Below are the code and all the weights of a small trained network. Each question names an input and a target symbol and asks about switching units off, where a switched-off unit gives its printed mean instead of its output.

import numpy as np


def w(rows, s, z=0):
    codes = np.array(rows[::2]) - 128.0
    scale = np.full(codes.shape[1], s)
    scale[-1] = z or s
    return codes * scale


def f(y):
    return np.maximum(y, 0)


def softmax(a):
    e = np.exp(a - a.max(-1, keepdims=True))
    return e / e.sum(-1, keepdims=True)


def log_softmax(a):
    a = a - a.max(-1, keepdims=True)
    return a - np.log(np.exp(a).sum(-1, keepdims=True))


def net(x, mask):
    ids = ['αβγεζηθλμξπστφψω'.index(c) for c in x.split()]
    T = len(ids)
    res = E[ids] + P[:T]
    u = 0
    for l in range(3):
        r = res
        for j in range(2):
            rows = slice(3 * j, 3 * j + 3)
            q, k, v = (r @ M[l][rows].T for M in (Q, K, V))
            z = softmax(np.where(np.tri(T) > 0, q @ k.T / 3**0.5, -1e9)) @ v
            o = O[l][rows]
            res = res + np.where(mask[u + j], z, o[:, -1]) @ o[:, :-1]
        u += 2
        y = f(res @ A[l][:, :-1].T + A[l][:, -1])
        res = res + np.where(mask[u : u + 4], y, B[l][:, -1]) @ B[l][:, :-1]
        u += 4
    return log_softmax(res[-1] @ U[:, :-1].T + U[:, -1])


Q, K, V, O, A, B = {}, {}, {}, {}, {}, {}
E = w([
[120,119,91,110],'α',
[192,117,107,130],'β',
[202,125,117,134],'γ',
[141,86,101,129],'ε',
[125,145,89,101],'ζ',
[97,92,86,75],'η',
[136,162,172,127],'θ',
[74,162,180,63],'λ',
[152,137,141,159],'μ',
[210,92,129,54],'ξ',
[163,148,138,114],'π',
[111,147,201,194],'σ',
[250,157,184,186],'τ',
[117,196,65,175],'φ',
[120,183,127,205],'ψ',
[69,93,114,158],'ω',
],0.024)
P = w([
[218,152,94,240],'0',
[171,176,93,244],'1',
[141,185,100,245],'2',
[81,200,135,245],'3',
[40,194,165,228],'4',
[4,202,197,214],'5',
],0.0037)
Q[0] = w([
[110,201,145,200],'0.h0',
[192,103,150,229],'0.h0',
[31,170,135,106],'0.h0',
[117,118,176,179],'0.h1',
[246,35,128,86],'0.h1',
[161,165,254,22],'0.h1',
],0.0083)
K[0] = w([
[63,110,107,120],'0.h0',
[101,90,45,195],'0.h0',
[92,123,163,81],'0.h0',
[113,98,187,155],'0.h1',
[215,56,88,128],'0.h1',
[155,39,255,48],'0.h1',
],0.01)
V[0] = w([
[97,149,234,25],'0.h0',
[85,111,105,109],'0.h0',
[193,144,137,92],'0.h0',
[223,2,122,105],'0.h1',
[144,119,153,83],'0.h1',
[101,144,123,83],'0.h1',
],0.006)
O[0] = w([
[12,76,94,70,3],'0.h0',
[157,106,69,169,119],'0.h0',
[108,113,199,147,120],'0.h0',
[253,147,141,134,73],'0.h1',
[116,91,196,97,89],'0.h1',
[151,81,90,127,105],'0.h1',
],0.0052,0.0037)
A[0] = w([
[168,228,59,160,255],'0.n0',
[80,134,254,120,58],'0.n1',
[141,115,71,170,202],'0.n2',
[193,32,85,68,111],'0.n3',
],0.0082,0.0046)
B[0] = w([
[66,184,163,94,249],'0.n0',
[163,138,12,133,142],'0.n1',
[100,164,117,92,183],'0.n2',
[175,151,105,187,154],'0.n3',
],0.011)
Q[1] = w([
[98,219,10,48],'1.h0',
[156,200,235,171],'1.h0',
[155,25,156,86],'1.h0',
[221,2,138,155],'1.h1',
[58,139,75,31],'1.h1',
[123,123,18,19],'1.h1',
],0.0073)
K[1] = w([
[96,104,156,57],'1.h0',
[63,128,122,191],'1.h0',
[156,164,117,118],'1.h0',
[248,157,119,79],'1.h1',
[83,109,128,114],'1.h1',
[68,127,43,80],'1.h1',
],0.014)
V[1] = w([
[179,94,154,103],'1.h0',
[66,64,158,94],'1.h0',
[135,188,90,127],'1.h0',
[125,98,220,30],'1.h1',
[67,32,135,254],'1.h1',
[78,132,215,163],'1.h1',
],0.0087)
O[1] = w([
[58,164,154,135,1],'1.h0',
[178,242,112,82,82],'1.h0',
[138,64,139,166,241],'1.h0',
[159,217,188,24,44],'1.h1',
[179,168,1,109,30],'1.h1',
[131,214,110,186,176],'1.h1',
],0.0082,0.0079)
A[1] = w([
[103,161,172,126,15],'1.n0',
[170,226,122,211,2],'1.n1',
[106,100,209,37,141],'1.n2',
[118,2,90,59,193],'1.n3',
],0.0079,0.0072)
B[1] = w([
[176,101,127,63,153],'1.n0',
[156,193,128,63,204],'1.n1',
[162,87,118,55,254],'1.n2',
[164,244,106,138,214],'1.n3',
],0.012,0.0054)
Q[2] = w([
[155,96,94,79],'2.h0',
[249,45,96,90],'2.h0',
[159,167,80,160],'2.h0',
[157,148,19,189],'2.h1',
[69,146,124,165],'2.h1',
[103,139,13,94],'2.h1',
],0.012)
K[2] = w([
[65,104,84,167],'2.h0',
[7,87,139,125],'2.h0',
[151,144,66,45],'2.h0',
[25,121,59,203],'2.h1',
[111,203,123,207],'2.h1',
[100,189,40,70],'2.h1',
],0.011)
V[2] = w([
[96,84,154,174],'2.h0',
[40,156,113,116],'2.h0',
[151,180,194,186],'2.h0',
[184,135,110,76],'2.h1',
[180,24,23,81],'2.h1',
[1,85,93,56],'2.h1',
],0.0059)
O[2] = w([
[95,161,75,115,72],'2.h0',
[63,200,129,236,70],'2.h0',
[170,178,156,77,218],'2.h0',
[151,136,153,59,115],'2.h1',
[109,39,57,2,25],'2.h1',
[33,96,137,145,1],'2.h1',
],0.0065,0.0037)
A[2] = w([
[69,102,60,39,141],'2.n0',
[2,192,140,56,74],'2.n1',
[193,105,120,120,3],'2.n2',
[65,126,210,132,208],'2.n3',
],0.009,0.0059)
B[2] = w([
[247,100,192,193,207],'2.n0',
[112,2,126,214,208],'2.n1',
[53,78,84,157,183],'2.n2',
[19,131,116,51,254],'2.n3',
],0.0092,0.008)
U = w([
[55,16,89,97,89],'α',
[132,91,180,160,64],'β',
[122,96,161,128,155],'γ',
[126,118,138,137,79],'ε',
[142,110,174,149,107],'ζ',
[54,130,124,151,71],'η',
[86,148,109,95,181],'θ',
[165,171,177,113,70],'λ',
[114,206,141,136,108],'μ',
[193,87,140,102,154],'ξ',
[103,148,121,51,250],'π',
[124,73,39,171,216],'σ',
[154,137,172,145,74],'τ',
[160,46,215,244,15],'φ',
[165,122,173,197,84],'ψ',
[116,219,32,45,164],'ω',
],0.011)

Each question gives the input, a string of symbols that net reads in full, and the target symbol t.
The units are the heads (3 rows each of Q, K, V and O) and the neurons (one row each of A and B). Each row of codes is followed by its name. A weight is (code - 128) times the scale printed after its matrix; where a second scale follows, it is the last column's (O, A, B and U).
mask holds one flag per unit, layer by layer, with each layer's heads first. A switched-off unit (its flag False) gives its mean, the last column of its rows in O or B, instead of its output. The means were averaged over made-up inputs and are rounded, as every weight is.
A unit's drop is (log p(t) with every unit on - log p(t) with that unit switched off) / (log p(t) with every unit on - log p(t) with every unit switched off).
The circuit of an input: a set's keep is (log p(t) with only the set's units on - log p(t) with every unit switched off) / (log p(t) with every unit on - log p(t) with every unit switched off). Starting from the 12 units with the biggest drops (on a tie, the unit counted first), units are removed one at a time, each time the one whose removal leaves the highest keep (on an exact tie, the one counted first), for as long as the keep stays at least 0.8.
units of the circuit, in order: the units of the circuit, biggest drop first
most important unit: the unit with the biggest drop
k most important neurons: the k neurons with the biggest drops, biggest first
top k neurons in layer l: the k neurons of layer l with the biggest drops, biggest first
heads that matter: for each layer, one digit per head in row order, 1 if its drop is at least 0.15 and else 0, layers parted by /
input σ φ τ, target λ: heads that matter => 00 / 01 / 00
input β β ξ α, target ξ: heads that matter => 01 / 01 / 11
input π ω ω α, target σ: units of the circuit, in order => [1.h1; 0.n0]
input ζ ξ γ μ ω γ, target ω: units of the circuit, in order => [1.h0; 1.h1]
input ω α σ, target ω: units of the circuit, in order => [1.n1; 1.h1]
input α θ ξ μ γ ω, target σ: units of the circuit, in order => [1.h1; 0.n0]
input ω θ ψ, target μ: units of the circuit, in order => [2.h1; 0.n0; 1.n1]
input ζ σ ξ β, target σ: 4 most important neurons => [0.n1; 0.n0; 0.n2; 2.n0]
input ζ ξ γ, target ξ: most important unit => 2.h1
input ζ ζ ε ω ζ λ, target φ: units of the circuit, in order => [2.n0; 0.h0; 2.n1]
input ψ ω β, target ω: heads that matter => 00 / 01 / 00
input ω π λ α, target φ: units of the circuit, in order => [0.h0; 2.h1; 2.n1; 1.h1]
input π σ β μ, target σ: units of the circuit, in order => [0.n1; 1.h1]
input π η π μ, target π: heads that matter => 01 / 01 / 00
input ζ μ σ π, target σ: units of the circuit, in order => [0.n1; 1.h1; 0.h1]
input ζ φ ζ, target η: heads that matter => 01 / 00 / 01
input π φ π, target φ: units of the circuit, in order => [1.h0; 1.h1]
input ω φ α ζ φ, target η: most important unit => 2.n3
input ξ ζ ζ, target ξ: 3 most important neurons => [1.n2; 0.n3; 2.n0]
input ξ ζ ω ζ λ, target φ: heads that matter => 10 / 00 / 01
input ζ π ζ σ λ η, target φ: units of the circuit, in order => [0.h0; 2.n0; 2.n1]
input σ ω θ ζ λ η, target φ: 4 most important neurons => [2.n0; 2.n1; 2.n3; 1.n2]
input ζ φ π ω μ, target ω: units of the circuit, in order => [1.h1; 1.n1]
input ζ θ ζ ζ η π, target π: top 2 neurons in layer 2 => [2.n3; 2.n0]
